Here is a tiny trained network, its code and every weight. The questions are about switching its units off for an input and a target symbol, where a switched-off unit gives its printed mean instead of its output.

import numpy as np


def w(rows, s, z=0):
    codes = np.array(rows[::2]) - 128.0
    scale = np.full(codes.shape[1], s)
    scale[-1] = z or s
    return codes * scale


def norm(h):
    return h / np.sqrt((h * h).mean(-1, keepdims=True) + 1e-5)


def f(y):
    return np.maximum(y, 0)


def softmax(a):
    e = np.exp(a - a.max(-1, keepdims=True))
    return e / e.sum(-1, keepdims=True)


def log_softmax(a):
    a = a - a.max(-1, keepdims=True)
    return a - np.log(np.exp(a).sum(-1, keepdims=True))


def net(x, mask):
    ids = ['αγζηλμξστφψ'.index(c) for c in x.split()]
    T = len(ids)
    res = E[ids] + P[:T]
    q, k, v = (norm(res) @ M[0].T for M in (Q, K, V))
    z = softmax(np.where(np.tri(T) > 0, q @ k.T / 3**0.5, -1e9)) @ v
    res = res + np.where(mask[0], z, O[0][:, -1]) @ O[0][:, :-1]
    y = f(norm(res) @ A[0][:, :-1].T + A[0][:, -1])
    res = res + np.where(mask[1:25], y, B[0][:, -1]) @ B[0][:, :-1]
    return log_softmax(norm(res)[-1] @ U[:, :-1].T + U[:, -1])


Q, K, V, O, A, B = {}, {}, {}, {}, {}, {}
E = w([
[36,85,129,253],'α',
[185,187,62,139],'γ',
[166,187,80,132],'ζ',
[176,178,87,124],'η',
[138,25,82,157],'λ',
[196,55,187,167],'μ',
[161,187,66,140],'ξ',
[180,190,71,129],'σ',
[234,45,177,196],'τ',
[156,91,222,254],'φ',
[122,8,55,163],'ψ',
],0.0084)
P = w([
[29,56,227,59],'0',
[242,110,2,228],'1',
[229,125,17,198],'2',
[203,133,29,167],'3',
[187,142,38,145],'4',
[184,152,42,136],'5',
[182,158,42,128],'6',
[178,164,50,124],'7',
[174,169,51,116],'8',
[172,173,52,114],'9',
[171,180,54,113],'10',
[170,182,51,111],'11',
[169,189,49,120],'12',
[167,193,50,111],'13',
],0.0035)
Q[0] = w([
[111,7,148,63],'head 0',
[199,185,19,97],'head 0',
[218,149,134,122],'head 0',
],0.012)
K[0] = w([
[185,118,54,196],'head 0',
[84,97,139,10],'head 0',
[169,95,176,86],'head 0',
],0.013)
V[0] = w([
[77,78,67,26],'head 0',
[200,38,150,12],'head 0',
[78,156,237,68],'head 0',
],0.011)
O[0] = w([
[95,148,35,245,19],'head 0',
[250,111,55,160,204],'head 0',
[169,174,176,220,2],'head 0',
],0.011,0.0047)
A[0] = w([
[140,97,70,122,139],'neuron 0',
[124,138,125,88,144],'neuron 1',
[122,3,171,205,65],'neuron 2',
[135,140,114,128,131],'neuron 3',
[93,188,161,161,65],'neuron 4',
[127,98,118,160,142],'neuron 5',
[161,125,136,145,113],'neuron 6',
[52,124,89,128,25],'neuron 7',
[85,133,119,183,56],'neuron 8',
[133,148,89,57,75],'neuron 9',
[142,126,137,117,177],'neuron 10',
[89,19,113,154,137],'neuron 11',
[118,174,142,146,138],'neuron 12',
[98,126,127,161,2],'neuron 13',
[161,151,146,122,185],'neuron 14',
[96,115,148,117,187],'neuron 15',
[150,137,115,103,177],'neuron 16',
[158,113,168,132,131],'neuron 17',
[103,23,178,169,98],'neuron 18',
[151,117,114,108,159],'neuron 19',
[112,99,108,84,195],'neuron 20',
[112,166,193,145,206],'neuron 21',
[106,135,110,129,15],'neuron 22',
[157,151,132,135,107],'neuron 23',
],0.015,0.003)
B[0] = w([
[110,72,215,101,238],'neuron 0',
[121,139,103,192,195],'neuron 1',
[196,85,7,35,152],'neuron 2',
[134,114,133,91,149],'neuron 3',
[106,16,23,191,143],'neuron 4',
[92,150,144,142,155],'neuron 5',
[95,97,83,118,172],'neuron 6',
[125,74,255,180,165],'neuron 7',
[119,225,108,3,146],'neuron 8',
[120,99,45,65,217],'neuron 9',
[109,133,93,129,183],'neuron 10',
[175,215,68,58,209],'neuron 11',
[98,142,92,79,146],'neuron 12',
[135,64,101,78,131],'neuron 13',
[87,145,155,179,194],'neuron 14',
[196,130,76,69,180],'neuron 15',
[139,154,176,151,211],'neuron 16',
[54,141,134,97,191],'neuron 17',
[195,133,33,48,182],'neuron 18',
[149,122,186,120,219],'neuron 19',
[110,129,171,249,254],'neuron 20',
[112,118,198,230,170],'neuron 21',
[109,77,131,88,130],'neuron 22',
[110,183,112,100,163],'neuron 23',
],0.021,0.0062)
U = w([
[91,80,96,232,199],'α',
[99,51,229,139,90],'γ',
[70,163,30,140,173],'ζ',
[161,202,58,191,217],'η',
[218,98,74,222,2],'λ',
[225,211,189,186,89],'μ',
[7,91,88,105,53],'ξ',
[71,225,144,59,117],'σ',
[202,134,207,56,64],'τ',
[64,179,202,177,182],'φ',
[184,100,28,66,162],'ψ',
],0.017,0.0039)

Each question gives the input, a string of symbols that net reads in full, and the target symbol t.
The units are the heads (3 rows each of Q, K, V and O) and the neurons (one row each of A and B). Each row of codes is followed by its name. A weight is (code - 128) times the scale printed after its matrix; where a second scale follows, it is the last column's (O, A, B and U).
mask holds one flag per unit, heads first, then neurons. A switched-off unit (its flag False) gives its mean, the last column of its rows in O or B, instead of its output. The means were averaged over made-up inputs and are rounded, as every weight is.
A unit's drop is (log p(t) with every unit on - log p(t) with that unit switched off) / (log p(t) with every unit on - log p(t) with every unit switched off).
The circuit of an input: a set's keep is (log p(t) with only the set's units on - log p(t) with every unit switched off) / (log p(t) with every unit on - log p(t) with every unit switched off). Starting from the 12 units with the biggest drops (on a tie, the unit counted first), units are removed one at a time, each time the one whose removal leaves the highest keep (on an exact tie, the one counted first), for as long as the keep stays at least 0.8.
units of the circuit, in order: the units of the circuit, biggest drop first
top k neurons: the k neurons with the biggest drops, biggest first
drop when u is switched off: that unit's drop, to one decimal
input μ σ μ α ξ σ τ ψ ψ, target τ: units of the circuit, in order : (neuron 0; neuron 11; neuron 7; head 0)
input φ μ γ σ σ η μ σ α ψ ξ, target φ: units of the circuit, in order : (head 0; neuron 21)
input η μ α α ξ ψ λ α γ, target η: units of the circuit, in order : (head 0)
input μ μ μ σ φ γ φ, target τ: units of the circuit, in order : (head 0; neuron 18)
input ζ φ σ τ μ ξ, target ζ: units of the circuit, in order : (head 0; neuron 4; neuron 8)
input α τ γ, target α: units of the circuit, in order : (head 0; neuron 4)
input μ σ φ ψ α, target ψ: top 4 neurons : (neuron 15; neuron 18; neuron 11; neuron 0)
input ξ φ τ μ η η σ ξ ζ ξ, target ξ: top 2 neurons : (neuron 4; neuron 8)
input η γ ζ σ ζ ψ λ ψ λ η λ μ, target ψ: top 2 neurons : (neuron 9; neuron 11)
input σ λ η, target σ: top 2 neurons : (neuron 20; neuron 8)
input τ φ τ μ τ τ γ α μ α τ φ φ ξ, target τ: top 2 neurons : (neuron 20; neuron 11)
input μ λ ξ φ φ, target τ: top 3 neurons : (neuron 18; neuron 15; neuron 21)
input ζ ζ τ ξ η, target ζ: top 2 neurons : (neuron 4; neuron 8)
input τ μ σ γ μ μ η σ, target τ: top 2 neurons : (neuron 20; neuron 11)
input μ α σ α φ φ α γ σ α, target γ: units of the circuit, in order : (neuron 7)
input μ λ η α τ τ ψ μ λ τ ζ ζ λ, target γ: top 2 neurons : (neuron 0; neuron 20)
input τ ξ φ φ σ ξ ξ σ φ α ψ σ, target τ: top 4 neurons : (neuron 20; neuron 11; neuron 18; neuron 16)
input ξ η τ α μ φ γ λ μ α γ σ γ μ, target γ: drop when neuron 8 is switched off : 0.3
input γ λ α σ μ γ σ λ σ σ η, target γ: drop when neuron 19 is switched off : 0.0
input γ μ λ τ ψ μ η μ λ ζ η α γ γ, target γ: drop when neuron 0 is switched off : 0.1
